B:
0: [ 196 -292  -62 -374  302 -100 -221 -299  117 -108 -183 -105   65   42
 -181  -24]
1: [ -52   63 -155  152  204  118   77   86    9  -12 -115   32 -121  -81
  -76   36]
2: [  43 -164 -187  -10  233   93   99    4  -16  -58   15   42  103  -20
  -82  135]
3: [  -6  106   50  172  118  131   22  -36 -162  255 -163 -132 -216 -124
 -186 -210]
4: [  62   74   93 -316  -50  -95  -89 -173   33  -94  -22  128 -259   19
   35 -243]
5: [-101  278   47  204   36  151   91   89  -90  150  -57   39 -319 -107
  -23 -197]
6: [ -44   -9  112  -73  305  144 -180  -85  100   10  -30 -277   82   73
  -39  -76]
7: [ -66   66  -93  162   91  145  166   96  -98   58   18  163 -136  -85
  -60  -34]
8: [ -14   33  110 -180   83   58  -84  -93   20  -43   46  -80  -49   60
   28 -141]
9: [ 150 -133   -9 -142  199   23  102  -87   -3   91  203  334   -6  -13
  -25  -25]
10: [-133  134 -217   98   -2   75  144  136  -13 -195 -111  143 -205  -68
    2   25]
11: [  34   55  -97  157  103  112  164   38 -150  171  -60   17 -161 -128
 -113  -41]
12: [  42  -43 -164   13   43   31  160   -1 -112   -5  -42  200 -144 -101
 -104  -18]
13: [-187   79  -24   88  278  246  -49  124  113 -127   27 -257  143   86
   66   90]
14: [  85  -46   79 -191  209   25  -58 -122   81   25  107  133  -43   36
   -2  -97]
15: [  13 -210 -119 -228  217    7  -79 -111  116 -243  -26  102   92   66
  -75   43]
16: [  71 -124 -103 -188  137   58   39  -42   18 -128   72 -149  147   63
   48  126]
17: [-364  298  -76  379  -12  331  162  296 -113  -95  -25 -180  -89  -33
   56   -1]
18: [  90  -55 -217 -152   27  -35   64  -50  -41 -151 -157 -124  -72  -38
  -45   80]
19: [ -47    5  -54 -198 -100   21   45  -30  -60 -218   27  -51  -39   48
   68  -43]
20: [ 195 -297   -5 -384  275  -84 -198 -309   85  -68  -94  -66   86   57
 -166  -53]
21: [ 100 -198   36 -220  362   62 -238 -212   91  -15 -130 -426  191   78
 -128   -1]
22: [ -30 -124  -71 -166  137  126    4   -7   20 -191  109 -211  236  109
   66  125]
23: [  73   -6   92 -185  134   64  -47 -104    6   39   74 -182   30   54
   33  -69]
24: [  51  -77 -184 -128  101   -3   78  -25   11 -147  -35   90  -40  -13
  -27   66]
25: [  96 -125 -197  -46  180   -5   51  -76  -34  -21 -160   52  -80  -82
 -169   33]
26: [-114  237   48   -9  -46  103  -12   32  -42  -53  -79 -224 -190   -1
   69 -142]
27: [ 150  -21  -93  -65  122  -22   94  -77  -50  101  -42  185 -198 -107
  -92  -59]
28: [  85  -15  -26 -206 -153  -16  124  -94 -178  -26   53  -18 -101  -20
   18 -101]
29: [ -60  172   40 -106 -115   68   50   10  -74  -81   35 -131 -141   23
  120 -117]
30: [-276  316   51   99 -160  182   96  159  -75 -146   52  -16 -212   16
  144 -165]
31: [  70  -54  -37  -56   29   35  162  -48 -127   73  120  329 -134  -61
  -58  -97]
32: [-59  36  69 -42 253 162 -45  17 100 -24 123 -65  73  70  70 -10]
33: [ -68  -24  -54  -30  208  162  -91  -14   16  -95 -122 -500  153   56
  -37   68]
34: [-138  206 -193  221  -64  146  180  168 -151  -56 -178 -197 -193 -104
  -17   18]
35: [  21  101  182 -237  -99  -10  -19 -131  -61   13  108  122 -211   23
   62 -287]
36: [ 146  -72    0 -367   16 -106  -70 -202   25 -112  -31   26 -119   28
   -2 -114]
37: [ 145   21 -117  -51   -9  -42  208  -30 -102   76   39  390 -280 -125
  -42  -87]
38: [ 163 -133   -2 -355   25 -111  -60 -236  -24  -65  -61   23  -98    7
  -68 -134]
39: [-166  244  159  -57 -175  127   76   58  -82  -69  186   67 -174   48
  173 -224]
40: [  -5   -5   53 -185  149   58  -74  -73   85  -91   75  -20    9   78
   55  -65]
41: [-118    5 -150 -176    9   63  -53   12   51 -368 -110 -332   76   93
   78   96]
42: [ -43   11 -290 -101  -69   15  152   78  -33 -320  -87  -80  -36    1
   65  162]
43: [  72   17 -177   15   55   12  150    1  -82   15 -104  120 -200 -113
  -75   -3]
44: [ -73   90   56  195  333  217  -94    6   -2  188 -154 -295  -46  -53
 -146  -95]
45: [  53   39 -120  -29   59    6  100  -11  -41  -10  -61  129 -195  -81
  -40  -34]
46: [-149  152   74  258  -16  260  195  120 -245  192  115  -30  -90  -70
  -31 -146]
47: [ -49 -129   32 -107  443   96 -175  -81  235 -107   44  241   64   77
  -78  -42]
48: [-110  224    0  211  145  173   54  111  -18   93  -65   -2 -217  -83
  -23 -106]
49: [   5   19  -82 -245  -78  -34   27  -60   -3 -225  -16   47 -117   30
   57  -48]
50: [ 106  -85 -114 -132   47   -4  134  -55  -70  -19   77  198  -71  -39
  -24   -2]
51: [   3  -93 -166   -9    8  133  243   80 -144  -68  165   -8  118    5
   39  137]
52: [  91  -81   44 -197   84   46   22 -106  -33   11  131  -26   49   37
   24  -51]
53: [ -34   47 -120  -70 -102   41  175   44  -99 -145   54  128 -119  -21
   61  -10]
54: [ 139 -198 -161 -190  149  -41   45 -125  -15  -77  -33  124    1  -24
 -110   39]
55: [-188  354  -16  246  -49  199  138  191 -102   39  -55 -148 -264  -76
   80 -101]
56: [ -21   12 -235 -265 -191  -59   55  -21  -46 -396 -167 -230  -79   30
   71   66]
57: [ -12  161  -43   90  130   49   21    2   -6   77 -169   96 -319 -116
  -89 -146]
58: [ -22   29 -263 -103    1   12   67   48   11 -286 -168 -182  -67   -4
   40  135]
59: [ -42   55 -194  191  229  174  111  125  -20   15 -109 -173  -11  -74
  -51  134]
60: [ -10   67  132 -108   61   94  -26  -67  -39   48   78 -106  -50   33
   34 -148]
61: [ -17 -108 -168  118  383  163   50   59   69  -11  -12   46  104  -26
 -101  142]
62: [ 174 -360   33  -36  404  171  124  -97  -83  261  350  225  302   12
 -132   58]
63: [-125   62   19 -141  119  114 -100   13  120 -237   22 -195   54  114
  111    0]
64: [-122  102   64  140  305  195 -116   25   65   65 -111 -156  -71  -15
  -87 -107]
65: [-203  253   43  109    8  228   61  158  -25  -65   77 -219  -52   39
  150  -43]
66: [ -15  -61  -51  -61  200  135 -110  -57  -19  -62 -170 -590  155   50
  -73   62]
67: [   9  106 -168   66  -54   59  227   85 -137   -4  -17   87 -197 -103
   10   12]
68: [ 199  105 -145 -241 -377 -128  280  -60 -265  -25  -18  -26 -303 -104
   93  -69]
69: [  68 -301 -155 -190  321   34  -88 -135   72 -158  -79  -77  203   50
 -156  113]
70: [ -88  369   48  147  -20   75   73   81  -30  106  -97  180 -479 -128
   22 -253]
71: [  92  124  -92  -43 -110  -37  182  -15 -141   61  -47  183 -335 -126
  -10 -123]

[-224   60 -171   59  -37  102   34 -285  102  293 -426  118   42   75
 -190   16   48  -57   28   71  115 -108 -203  206  193]
57
[-220 -178  324    3   37  119   94 -608   27  195  -84  180   51  238
  366  528  229  156   12 -150  433    6  262  451  -39]
4
[  46 -286 -231  106  135  152   36 -362  185  161 -292   25  285 -162
  210 -119  200  -73  412 -200   -6  -86  -91  329  213]
3
[  10  -18 -291   40  136  -34 -247  -16  152   41  -89   65  224 -257
   12 -347  150  -64  154  -66 -178   11 -199  215  253]
11
[  71 -145  428  -33  115   -6  331 -164    2   40  -42  -68  -34   60
  137  271  230  -10  134 -135  100 -105  190   62  -69]
39
[ 136  128  282 -182   64 -138 -233  313 -144 -122   76 -109   44  -31
 -218 -327   40 -114 -149  124 -216   18 -154  -52  152]
2
[ 122  -66  372 -110  -14  113  300  -18 -117  109 -453 -173  116  177
  -91  159  -68 -207  132  -15   81 -345   90  -35   33]
64
[-105  149 -220   39   20  -60 -306  -73  116   94  -57  158   77 -110
 -124 -224  122   35  -70   57  -96   29 -208  204  193]
43
[-242  159  510 -275  124  -89   48  136 -219   69  -57  -88 -180  267
 -379  -68   69 -154 -338  267   93  169 -252  -74  181]
15
[ -58 -234  276   -2  106   51 -116 -519   53   61  142  147  112   58
  418  253  314  174   54 -180  243  118  177  477   27]
38
[ -53  542  -14  -10  -43 -329 -233  439   73  -69  165  133 -158 -155
 -333 -106   68   72 -354  140 -252 -108  -22 -158  -26]
42
[-146   42  104 -104  155  -91 -227  -66   -9   42  113   58  -38  -12
 -123 -254  226    1 -146  112  -36  260 -273  179  245]
54
[ -99  109  213  -33  140 -156   71   38   51    8  136   48 -134  -61
  -58   44  269   36  -92  -10  -37   68   -9   12   19]
19
[ 146 -137  160   10 -112   86 -409 -435   -9   62    3  102  159  100
  147  -35  102  150    0  -27   82   -5   12  439  103]
37
[ 213  -24  256  -24 -154   46 -269 -195  -70   34  -89   -2   76  115
  -81  -84   19   53  -37   67  -21 -124  -21  204   66]
25
[ 337  209   54   40 -115 -135  -54  283   38  -59 -124 -101  -21 -156
 -332 -259  -14  -64   37   76 -358 -325  -61 -177    2]
59
[  -3  397  300  -40    3 -272  178  383   22  -60   73   11 -214  -59
 -229  195  101   18 -222   49 -132 -220  175 -261 -167]
41
[-334   94 -298  102  -18  112   97 -338  171  344 -492  210  111   58
  -58  187   55  -34   67   -5  205 -174  -74  271  154]
70
[  74   59  133 -113   15  -13 -154  109  -84   25 -189  -73  121   22
 -191 -249   -9 -145  -32  103 -110  -86 -172   37  200]
7
[ 134  -79  296  -83   28  -33 -297 -142  -58  -60  146   12   94   23
  101 -100  165   72  -48  -22  -23   63    6  252   76]
50
[-101   94  -41  -74   57  -43 -314  -19   -6   66  -56   65   86  -30
 -170 -296  107  -47 -113  111  -67   99 -268  179  255]
12
[ 122 -241  347  -31  206  -23  266 -143   43  -25   56  -83   27  -76
  233  113  305  -20  232 -207    8  -28  136  104  -20]
21
[-239 -108  140   17  169  -13   -9 -424  120  116  124  196  -12   13
  282  237  365  152   -9 -130  227  190   67  377   54]
36
[ 381   25  657 -122   89 -209  122  304 -110 -234  270 -210 -134  -63
  -60  -25  192  -18  -20  -35 -234 -109  167 -215 -135]
22
[ -55  -52 -157   92   40   86  177 -225  145  217 -387   25   78  -53
  -99  -30  114  -87  226  -30   -3 -166 -138  132  149]
5
[ 350 -292  283  126   18  -14 -127 -429  131  -83  302   56   66 -130
  432  114  356  247  228 -264  -40  -34  259  359 -104]
28
[-166   75  -89   61  225 -148   96  -16  204   30   85  159   52 -241
  216  141  307   53   81 -203  -18  -21  142  137   -3]
29
[ 280 -224   76  -40  202    7   19   63   27  -77  -78 -167  254 -225
  130 -299  156 -179  336 -162 -222  -90  -47   71  171]
46
[  75 -228  268  -34  268  -76   54 -150   59  -63  243  -31   10 -150
  222  -73  402   12  154 -165  -55  187  -10  172   81]
52
[ 437 -508  715 -405  387    7 -358  132 -336 -356  347 -356  402  -50
  368 -541  212 -237  187 -151 -169  300  -74  225  307]
62
